Here is a tiny trained network, its code and every weight. The questions are about switching its units off for an input and a class, where a switched-off unit gives its printed mean instead of its output.

import numpy as np


def w(rows, s, z=0):
    codes = np.array(rows[::2]) - 128.0
    scale = np.full(codes.shape[1], s)
    scale[-1] = z or s
    return codes * scale


def norm(h):
    return h / np.sqrt((h * h).mean(-1, keepdims=True) + 1e-5)


def f(y):
    return np.maximum(y, 0)


def log_softmax(a):
    a = a - a.max(-1, keepdims=True)
    return a - np.log(np.exp(a).sum(-1, keepdims=True))


def net(x, mask):
    res = np.array(x, float).reshape(1, 4) / 4 @ E
    u = 0
    for l in range(2):
        y = f(norm(res) @ A[l][:, :-1].T + A[l][:, -1])
        res = res + np.where(mask[u : u + 4], y, B[l][:, -1]) @ B[l][:, :-1]
        u += 4
    return log_softmax(norm(res)[-1] @ U[:, :-1].T + U[:, -1])


A, B = {}, {}
E = w([
[128,119,120,130,122,129,131,136,119],'x0',
[170,244,84,127,38,96,48,95,89],'x1',
[97,240,227,47,97,164,114,193,105],'x2',
[120,185,161,173,25,62,127,181,117],'x3',
],0.0011)
A[0] = w([
[154,88,58,155,83,111,141,21,127,76],'L0N1',
[163,173,40,161,97,128,88,29,78,67],'L0N2',
[153,87,108,109,216,171,123,57,138,5],'L0N3',
[87,173,54,95,155,219,70,68,3,138],'L0N4',
],0.0027,0.0021)
B[0] = w([
[138,148,217,54,121,184,96,214,106,235],'L0N1',
[18,130,219,115,166,197,254,173,125,253],'L0N2',
[61,30,110,184,181,203,178,192,134,213],'L0N3',
[227,137,77,116,133,15,39,28,198,254],'L0N4',
],0.0029,0.0019)
A[1] = w([
[16,229,174,195,110,124,216,188,95,30],'L1N1',
[93,66,193,13,230,215,177,49,87,135],'L1N2',
[199,93,92,224,85,2,184,137,242,14],'L1N3',
[110,94,185,142,123,166,197,189,174,251],'L1N4',
],0.0031,0.0011)
B[1] = w([
[78,1,121,144,165,209,191,156,94,228],'L1N1',
[87,194,208,110,13,135,151,181,35,254],'L1N2',
[204,192,118,85,129,89,21,52,143,149],'L1N3',
[193,139,19,174,191,70,82,54,225,248],'L1N4',
],0.0035,0.0042)
U = w([
[53,1,73,202,214,222,217,193,168,6],'0',
[42,199,216,37,51,221,185,182,20,100],'1',
[213,199,43,74,209,58,15,18,225,245],'2',
],0.0038,0.0012)

Each question gives the input, the list of numbers given to net, and the class t.
The units are the neurons (one row each of A and B). Each row of codes is followed by its name. A weight is (code - 128) times the scale printed after its matrix; where a second scale follows, it is the last column's (A, B and U).
mask holds one flag per neuron, layer by layer. A switched-off neuron (its flag False) gives its mean, the last column of its row in B, instead of its output. The means were averaged over made-up inputs and are rounded, as every weight is.
A unit's drop is (log p(t) with every unit on - log p(t) with that unit switched off) / (log p(t) with every unit on - log p(t) with every unit switched off).
The circuit of an input: a set's keep is (log p(t) with only the set's units on - log p(t) with every unit switched off) / (log p(t) with every unit on - log p(t) with every unit switched off). Starting from all 8 units, units are removed one at a time, each time the one whose removal leaves the highest keep (on an exact tie, the one counted first), for as long as the keep stays at least 0.8.
circuit, biggest first: the units of the circuit, biggest drop first
k most important neurons: the k neurons with the biggest drops, biggest first
k most important neurons of layer l: the k neurons of layer l with the biggest drops, biggest first
drop when u is switched off: that unit's drop, to one decimal
input [-4,5,3,-5], class 2: 2 most important neurons => L0N4, L1N2
input [-2,8,8,-4], class 2: most important neuron => L0N4
input [5,0,4,6], class 0: 3 most important neurons => L0N4, L1N2, L1N1
input [-7,8,-6,2], class 0: circuit, biggest first => L0N2, L1N1
input [-3,-1,5,3], class 0: 2 most important neurons => L0N4, L1N2
input [-2,2,-8,-6], class 1: circuit, biggest first => L1N2, L0N1
input [-3,-2,-3,2], class 2: 2 most important neurons => L0N2, L1N1
input [7,7,-1,7], class 0: 3 most important neurons => L0N2, L1N1, L0N4
input [-4,2,-7,-6], class 1: 3 most important neurons => L1N2, L0N1, L1N1
input [8,4,-2,3], class 0: 2 most important neurons => L0N2, L1N1
input [-2,-2,1,-8], class 1: 3 most important neurons => L1N2, L1N1, L1N4
input [8,-8,-2,5], class 2: circuit, biggest first => L0N2, L1N3
input [-8,5,-8,-8], class 1: 2 most important neurons => L1N2, L0N1
input [2,3,7,0], class 2: 4 most important neurons => L0N2, L1N2, L1N1, L0N4
input [6,6,6,-2], class 2: circuit, biggest first => L1N2
input [1,-8,5,-2], class 1: 2 most important neurons of layer 0 => L0N2, L0N3
input [4,8,-8,-6], class 1: circuit, biggest first => L0N2, L1N2
input [8,0,5,8], class 0: circuit, biggest first => L1N1, L1N2
input [2,6,-4,6], class 0: 2 most important neurons => L0N2, L1N2
input [7,2,-3,-8], class 1: most important neuron of layer 1 => L1N2
input [-6,2,5,-8], class 2: 3 most important neurons of layer 0 => L0N4, L0N2, L0N1
input [0,5,-5,0], class 1: 2 most important neurons of layer 0 => L0N2, L0N1
input [6,7,-8,7], class 0: drop when L1N2 is switched off => 0.2
